Below are the code and all the weights of a small trained network. Each question names an input and a target symbol and asks about switching units off, where a switched-off unit gives its printed mean instead of its output.

import numpy as np


def w(rows, s, z=0):
    codes = np.array(rows[::2]) - 128.0
    scale = np.full(codes.shape[1], s)
    scale[-1] = z or s
    return codes * scale


def f(y):
    return np.maximum(y, 0)


def softmax(a):
    e = np.exp(a - a.max(-1, keepdims=True))
    return e / e.sum(-1, keepdims=True)


def log_softmax(a):
    a = a - a.max(-1, keepdims=True)
    return a - np.log(np.exp(a).sum(-1, keepdims=True))


def net(x, mask):
    ids = ['αβδηλμξπστφω'.index(c) for c in x.split()]
    T = len(ids)
    res = E[ids] + P[:T]
    u = 0
    for l in range(2):
        r = res
        for j in range(2):
            rows = slice(4 * j, 4 * j + 4)
            q, k, v = (r @ M[l][rows].T for M in (Q, K, V))
            z = softmax(np.where(np.tri(T) > 0, q @ k.T / 4**0.5, -1e9)) @ v
            o = O[l][rows]
            res = res + np.where(mask[u + j], z, o[:, -1]) @ o[:, :-1]
        u += 2
        y = f(res @ A[l][:, :-1].T + A[l][:, -1])
        res = res + np.where(mask[u : u + 4], y, B[l][:, -1]) @ B[l][:, :-1]
        u += 4
    return log_softmax(res[-1] @ U[:, :-1].T + U[:, -1])


Q, K, V, O, A, B = {}, {}, {}, {}, {}, {}
E = w([
[147,120,121,156,77,172,127],'α',
[20,104,130,81,173,59,227],'β',
[99,62,230,151,191,29,102],'δ',
[162,135,90,147,81,153,120],'η',
[144,122,130,142,89,194,112],'λ',
[159,130,100,147,87,174,111],'μ',
[153,181,124,105,192,125,145],'ξ',
[154,124,101,156,69,152,132],'π',
[145,227,187,102,228,119,177],'σ',
[173,254,190,169,130,140,213],'τ',
[115,152,176,187,50,127,206],'φ',
[165,140,91,157,75,135,129],'ω',
],0.019)
P = w([
[97,138,121,135,131,124,99],'0',
[151,121,108,114,129,139,154],'1',
[111,119,95,175,147,148,141],'2',
[121,144,147,87,92,112,80],'3',
[209,87,140,142,138,142,148],'4',
[58,162,96,128,107,130,102],'5',
[175,153,155,41,71,120,129],'6',
[109,106,95,228,178,155,111],'7',
[72,177,111,77,69,123,77],'8',
[238,78,114,100,139,148,219],'9',
[39,150,76,199,145,141,94],'10',
[115,183,173,71,48,113,25],'11',
[173,92,98,246,185,156,164],'12',
[74,167,56,85,104,134,167],'13',
],0.011)
Q[0] = w([
[219,201,219,136,122,120,170],'0.h1',
[4,80,44,21,82,145,77],'0.h1',
[102,11,43,192,159,139,226],'0.h1',
[89,110,31,158,187,173,152],'0.h1',
[198,162,237,114,83,68,117],'0.h2',
[217,6,184,60,101,61,45],'0.h2',
[55,130,119,184,95,134,167],'0.h2',
[212,71,108,215,220,168,188],'0.h2',
],0.029)
K[0] = w([
[180,101,98,222,159,132,181],'0.h1',
[172,172,221,15,65,114,77],'0.h1',
[11,197,168,177,140,160,27],'0.h1',
[101,210,78,133,79,88,71],'0.h1',
[193,87,114,185,105,148,199],'0.h2',
[183,21,106,144,228,119,207],'0.h2',
[89,126,140,88,67,69,104],'0.h2',
[41,160,70,254,184,156,97],'0.h2',
],0.033)
V[0] = w([
[66,86,216,121,138,250,140],'0.h1',
[137,127,139,159,113,88,161],'0.h1',
[125,137,95,151,102,121,155],'0.h1',
[81,104,182,126,133,209,134],'0.h1',
[165,159,155,146,143,92,152],'0.h2',
[114,79,83,90,120,89,108],'0.h2',
[181,137,125,105,180,152,64],'0.h2',
[161,144,128,197,91,61,108],'0.h2',
],0.016)
O[0] = w([
[81,184,109,146,33,2,88,154],'0.h1',
[88,110,66,91,139,164,169,171],'0.h1',
[93,147,149,77,140,183,100,190],'0.h1',
[93,159,105,134,52,40,106,148],'0.h1',
[81,103,47,204,166,110,182,164],'0.h2',
[228,83,111,62,103,114,186,2],'0.h2',
[178,107,168,226,142,100,90,63],'0.h2',
[66,81,105,62,170,227,76,215],'0.h2',
],0.0099,0.0068)
A[0] = w([
[208,214,100,83,149,109,163,104],'0.n1',
[67,113,214,94,195,93,219,109],'0.n2',
[244,72,154,172,68,156,73,2],'0.n3',
[166,212,141,78,252,33,151,8],'0.n4',
],0.017,0.0074)
B[0] = w([
[127,146,156,204,171,110,106,179],'0.n1',
[125,158,132,194,62,52,81,244],'0.n2',
[196,187,12,125,204,32,10,163],'0.n3',
[51,73,88,85,159,210,115,187],'0.n4',
],0.013,0.011)
Q[1] = w([
[193,174,175,128,83,90,217],'1.h1',
[173,142,97,86,174,75,144],'1.h1',
[108,173,92,121,116,172,80],'1.h1',
[58,79,2,136,60,147,15],'1.h1',
[130,62,114,130,85,91,129],'1.h2',
[127,22,187,142,150,79,139],'1.h2',
[196,224,120,84,84,143,172],'1.h2',
[193,90,116,163,22,120,103],'1.h2',
],0.032)
K[1] = w([
[108,59,156,156,155,53,90],'1.h1',
[153,145,99,130,181,128,118],'1.h1',
[186,107,153,70,60,185,96],'1.h1',
[210,88,133,134,52,252,216],'1.h1',
[99,82,129,147,123,65,64],'1.h2',
[64,101,137,157,180,41,130],'1.h2',
[196,80,25,146,58,182,168],'1.h2',
[120,36,117,124,93,105,92],'1.h2',
],0.033)
V[1] = w([
[174,105,48,171,101,165,193],'1.h1',
[174,171,70,124,77,202,217],'1.h1',
[119,111,134,121,141,76,92],'1.h1',
[136,19,128,125,71,116,122],'1.h1',
[156,252,123,128,105,191,184],'1.h2',
[230,153,2,179,38,240,197],'1.h2',
[172,174,103,111,97,170,129],'1.h2',
[77,150,127,39,184,70,120],'1.h2',
],0.0039)
O[1] = w([
[166,137,70,165,129,132,198,130],'1.h1',
[196,99,86,150,117,108,198,195],'1.h1',
[128,162,157,111,119,150,115,67],'1.h1',
[113,131,104,147,142,158,110,109],'1.h1',
[116,183,201,77,154,120,97,84],'1.h2',
[61,134,254,94,120,158,22,6],'1.h2',
[112,142,190,117,123,129,95,100],'1.h2',
[173,122,139,161,137,172,160,144],'1.h2',
],0.0042,0.0026)
A[1] = w([
[118,127,111,53,109,175,151,51],'1.n1',
[119,151,154,145,105,74,119,5],'1.n2',
[94,141,127,162,121,86,153,46],'1.n3',
[156,110,151,104,255,134,156,101],'1.n4',
],0.017,0.013)
B[1] = w([
[162,81,192,240,140,126,114,175],'1.n1',
[90,28,156,132,158,155,133,208],'1.n2',
[204,167,141,96,141,129,118,253],'1.n3',
[92,118,130,86,84,88,248,165],'1.n4',
],0.014,0.015)
U = w([
[94,68,126,125,158,95,80,83],'α',
[88,124,125,150,152,75,123,85],'β',
[141,164,123,173,122,139,125,95],'δ',
[178,89,136,90,171,253,78,167],'η',
[119,82,55,135,94,186,105,67],'λ',
[159,135,107,80,178,187,62,131],'μ',
[71,115,142,135,161,132,153,106],'ξ',
[141,121,125,34,202,185,127,255],'π',
[66,125,79,133,194,182,98,95],'σ',
[90,199,206,125,220,112,127,153],'τ',
[78,173,133,129,19,135,94,238],'φ',
[54,137,134,202,114,118,117,11],'ω',
],0.0059,0.0065)

Each question gives the input, a string of symbols that net reads in full, and the target symbol t.
The units are the heads (4 rows each of Q, K, V and O) and the neurons (one row each of A and B). Each row of codes is followed by its name. A weight is (code - 128) times the scale printed after its matrix; where a second scale follows, it is the last column's (O, A, B and U).
mask holds one flag per unit, layer by layer, with each layer's heads first. A switched-off unit (its flag False) gives its mean, the last column of its rows in O or B, instead of its output. The means were averaged over made-up inputs and are rounded, as every weight is.
A unit's drop is (log p(t) with every unit on - log p(t) with that unit switched off) / (log p(t) with every unit on - log p(t) with every unit switched off).
The circuit of an input: a set's keep is (log p(t) with only the set's units on - log p(t) with every unit switched off) / (log p(t) with every unit on - log p(t) with every unit switched off). Starting from all 12 units, units are removed one at a time, each time the one whose removal leaves the highest keep (on an exact tie, the one counted first), for as long as the keep stays at least 0.8.
units of the circuit, in order: the units of the circuit, biggest drop first
most important unit: the unit with the biggest drop
top k neurons: the k neurons with the biggest drops, biggest first
k most important neurons of layer l: the k neurons of layer l with the biggest drops, biggest first
which heads matter: for each layer, one digit per head in row order, 1 if its drop is at least 0.15 and else 0, layers parted by /
input τ δ α ξ σ α, target β: most important unit	0.h2
input μ μ φ π λ π η α η π ω, target π: units of the circuit, in order	(0.h1 0.n2 1.n4)
input α λ α α α π ω π, target η: units of the circuit, in order	(0.h2 0.h1)
input α η α α ω π π μ δ π, target μ: units of the circuit, in order	(0.h2 0.n3)
input η λ π η, target α: units of the circuit, in order	(1.n2 0.h2 0.h1)
input σ π φ τ λ π π β α α α, target φ: units of the circuit, in order	(0.h1 0.h2)
input η λ τ μ α α τ σ α λ φ α, target α: units of the circuit, in order	(1.n2 0.h2 0.h1)
input φ α σ α η, target δ: units of the circuit, in order	(0.h2 1.n3)
input λ α α, target α: units of the circuit, in order	(1.n2 0.h1 0.h2)
input σ β τ π, target τ: which heads matter	01 / 00
input δ η α π λ α π τ α, target η: which heads matter	10 / 00
input π α μ δ α η π λ, target π: units of the circuit, in order	(0.h1 1.n4 0.n2)
input η α φ ω δ η σ λ σ η, target α: units of the circuit, in order	(0.h1 1.n2 0.h2)
input μ φ τ π, target ω: top 3 neurons	(1.n1 0.n2 1.n3)
input τ π λ α π α μ ξ, target ξ: units of the circuit, in order	(1.n4 1.n3 0.h1)
input α σ α τ ξ π λ α π, target α: most important unit	1.n2
input α π σ η η, target δ: units of the circuit, in order	(0.h2 1.n3 0.n4)
input α φ α π α η σ ξ α λ π δ η, target η: top 2 neurons	(0.n2 1.n1)
input τ σ η λ π, target π: top 3 neurons	(0.n2 0.n3 1.n4)
input σ φ τ α φ ω ω, target ω: most important unit	1.n1
input η δ σ, target σ: 2 most important neurons of layer 0	(0.n2 0.n4)
input τ α η σ π α μ, target η: 2 most important neurons of layer 0	(0.n2 0.n1)
input δ π π η λ α σ φ α φ β ξ, target φ: 2 most important neurons of layer 0	(0.n2 0.n4)
input α α σ μ η α, target μ: units of the circuit, in order	(0.h2 0.n3 0.h1)
input η σ π β τ π η η β μ α ξ, target ξ: top 4 neurons	(1.n4 0.n2 0.n4 1.n3)
